Here is a tiny trained network, its code and every weight. The questions are about switching its units off for an input and a target symbol, where a switched-off unit gives its printed mean instead of its output.

import numpy as np


def w(rows, s, z=0):
    codes = np.array(rows[::2]) - 128.0
    scale = np.full(codes.shape[1], s)
    scale[-1] = z or s
    return codes * scale


def norm(h):
    return h / np.sqrt((h * h).mean(-1, keepdims=True) + 1e-5)


def f(y):
    return np.maximum(y, 0)


def softmax(a):
    e = np.exp(a - a.max(-1, keepdims=True))
    return e / e.sum(-1, keepdims=True)


def log_softmax(a):
    a = a - a.max(-1, keepdims=True)
    return a - np.log(np.exp(a).sum(-1, keepdims=True))


def net(x, mask):
    ids = ['δζηθλμτω'.index(c) for c in x.split()]
    T = len(ids)
    res = E[ids] + P[:T]
    r = norm(res)
    for j in range(2):
        rows = slice(4 * j, 4 * j + 4)
        q, k, v = (r @ M[0][rows].T for M in (Q, K, V))
        z = softmax(np.where(np.tri(T) > 0, q @ k.T / 4**0.5, -1e9)) @ v
        o = O[0][rows]
        res = res + np.where(mask[j], z, o[:, -1]) @ o[:, :-1]
    y = f(norm(res) @ A[0][:, :-1].T + A[0][:, -1])
    res = res + np.where(mask[2:26], y, B[0][:, -1]) @ B[0][:, :-1]
    return log_softmax(norm(res)[-1] @ U[:, :-1].T + U[:, -1])


Q, K, V, O, A, B = {}, {}, {}, {}, {}, {}
E = w([
[40,116,72,97,122],'δ',
[129,22,105,102,94],'ζ',
[170,106,163,12,82],'η',
[86,227,70,121,112],'θ',
[134,63,96,168,138],'λ',
[196,60,125,132,144],'μ',
[172,145,139,165,176],'τ',
[129,131,170,182,110],'ω',
],0.011)
P = w([
[28,3,192,152,231],'0',
[84,45,150,153,183],'1',
[122,73,132,150,159],'2',
[146,90,109,147,129],'3',
[169,112,92,140,107],'4',
[196,140,73,131,76],'5',
[206,163,51,130,64],'6',
[221,184,20,137,44],'7',
],0.0043)
Q[0] = w([
[115,101,225,153,166],'h1',
[171,142,166,145,77],'h1',
[227,76,142,151,120],'h1',
[121,134,109,117,133],'h1',
[67,151,97,80,152],'h2',
[228,87,8,90,158],'h2',
[118,170,75,83,229],'h2',
[143,120,154,171,89],'h2',
],0.018)
K[0] = w([
[71,98,178,191,172],'h1',
[150,129,124,175,62],'h1',
[210,143,102,237,91],'h1',
[131,129,127,116,129],'h1',
[163,129,85,227,74],'h2',
[249,161,120,37,23],'h2',
[188,147,113,180,122],'h2',
[112,116,148,84,162],'h2',
],0.017)
V[0] = w([
[66,133,30,100,154],'h1',
[125,51,85,75,100],'h1',
[162,138,155,7,193],'h1',
[189,128,21,177,248],'h1',
[183,116,57,85,244],'h2',
[114,203,220,97,172],'h2',
[148,157,77,85,110],'h2',
[144,166,93,204,200],'h2',
],0.013)
O[0] = w([
[113,181,49,99,161,114],'h1',
[131,88,57,130,130,161],'h1',
[198,133,94,164,143,69],'h1',
[148,124,161,2,121,255],'h1',
[167,121,65,122,192,200],'h2',
[69,174,91,127,129,37],'h2',
[161,145,101,107,83,125],'h2',
[134,168,172,97,208,21],'h2',
],0.015,0.0063)
A[0] = w([
[190,102,160,161,125,102],'n1',
[174,172,118,76,107,1],'n2',
[57,136,127,162,124,135],'n3',
[131,106,141,101,138,127],'n4',
[55,177,170,171,41,88],'n5',
[133,192,207,161,113,105],'n6',
[134,198,130,93,132,144],'n7',
[118,110,85,137,134,106],'n8',
[76,165,108,98,160,109],'n9',
[162,249,113,135,100,116],'n10',
[92,102,111,137,147,89],'n11',
[207,207,147,169,147,59],'n12',
[126,126,203,49,121,106],'n13',
[214,138,203,130,143,38],'n14',
[109,245,150,156,125,34],'n15',
[84,156,98,100,117,68],'n16',
[216,125,134,174,144,44],'n17',
[105,108,145,101,91,137],'n18',
[114,183,172,214,106,71],'n19',
[88,151,141,111,45,82],'n20',
[64,66,166,139,163,68],'n21',
[125,209,172,122,154,163],'n22',
[69,176,108,195,56,131],'n23',
[162,107,180,156,177,13],'n24',
],0.015,0.0053)
B[0] = w([
[153,126,141,90,58,173],'n1',
[153,115,13,100,135,161],'n2',
[73,132,96,151,183,158],'n3',
[121,140,106,158,142,178],'n4',
[57,99,249,163,67,177],'n5',
[180,192,209,126,78,157],'n6',
[167,106,117,155,88,176],'n7',
[166,123,184,141,113,169],'n8',
[77,157,122,144,65,177],'n9',
[230,143,174,165,122,157],'n10',
[118,160,151,122,110,143],'n11',
[96,64,84,118,218,139],'n12',
[109,162,60,195,223,254],'n13',
[126,122,174,85,3,176],'n14',
[173,59,107,234,144,144],'n15',
[94,120,121,85,80,158],'n16',
[72,154,136,44,92,154],'n17',
[169,100,146,166,174,204],'n18',
[62,114,254,118,96,155],'n19',
[125,158,179,97,192,192],'n20',
[158,82,86,115,215,165],'n21',
[218,118,147,127,52,174],'n22',
[194,210,148,97,131,178],'n23',
[72,167,149,58,135,151],'n24',
],0.031,0.0079)
U = w([
[81,138,194,149,140,241],'δ',
[152,16,114,163,103,78],'ζ',
[184,238,143,97,159,44],'η',
[139,126,125,148,118,23],'θ',
[118,128,91,148,218,211],'λ',
[105,99,130,10,122,80],'μ',
[163,154,100,234,68,106],'τ',
[60,167,79,123,90,254],'ω',
],0.011,0.0038)

Each question gives the input, a string of symbols that net reads in full, and the target symbol t.
The units are the heads (4 rows each of Q, K, V and O) and the neurons (one row each of A and B). Each row of codes is followed by its name. A weight is (code - 128) times the scale printed after its matrix; where a second scale follows, it is the last column's (O, A, B and U).
mask holds one flag per unit, heads first, then neurons. A switched-off unit (its flag False) gives its mean, the last column of its rows in O or B, instead of its output. The means were averaged over made-up inputs and are rounded, as every weight is.
A unit's drop is (log p(t) with every unit on - log p(t) with that unit switched off) / (log p(t) with every unit on - log p(t) with every unit switched off).
The circuit of an input: a set's keep is (log p(t) with only the set's units on - log p(t) with every unit switched off) / (log p(t) with every unit on - log p(t) with every unit switched off). Starting from the 12 units with the biggest drops (on a tie, the unit counted first), units are removed one at a time, each time the one whose removal leaves the highest keep (on an exact tie, the one counted first), for as long as the keep stays at least 0.8.
units of the circuit, in order: the units of the circuit, biggest drop first
most important unit: the unit with the biggest drop
k most important neurons: the k neurons with the biggest drops, biggest first
heads that matter: for each layer, one digit per head in row order, 1 if its drop is at least 0.15 and else 0, layers parted by /
input ω η θ, target δ: 2 most important neurons	(n19, n13)
input θ θ ω η θ, target δ: units of the circuit, in order	(h2, n19, h1)
input δ λ η δ, target μ: most important unit	h2
input δ δ δ δ θ τ η μ, target λ: units of the circuit, in order	(h1, n13)
input η λ ζ, target μ: 2 most important neurons	(n13, n20)
input λ η θ ω μ ω ζ, target δ: units of the circuit, in order	(h1, n20)
input ω λ τ δ ω θ, target τ: units of the circuit, in order	(h1, n15, h2)
input η θ θ μ, target ζ: 2 most important neurons	(n13, n23)
input τ ω μ μ τ ω η μ, target δ: 2 most important neurons	(n5, n20)
input ζ δ η δ, target τ: heads that matter	10
input ζ λ η ω λ, target δ: heads that matter	11
input τ ω τ η θ, target λ: 3 most important neurons	(n12, n14, n5)
input τ η η η ω ω ζ δ, target δ: heads that matter	01
input μ η μ μ δ θ τ, target λ: units of the circuit, in order	(h1, n13, n23)
input δ η θ λ θ, target μ: 3 most important neurons	(n17, n13, n12)
input ζ τ θ λ ω δ, target ω: units of the circuit, in order	(h1)
input τ τ δ λ ω ω η λ, target δ: units of the circuit, in order	(h2, h1, n5, n20)
input τ ω η δ, target δ: 2 most important neurons	(n19, n13)
input λ ζ ζ τ τ δ μ, target μ: units of the circuit, in order	(h2, n17)
input τ τ ζ δ, target ω: units of the circuit, in order	(h1, n9)
input η τ ζ, target λ: units of the circuit, in order	(h1, n13)
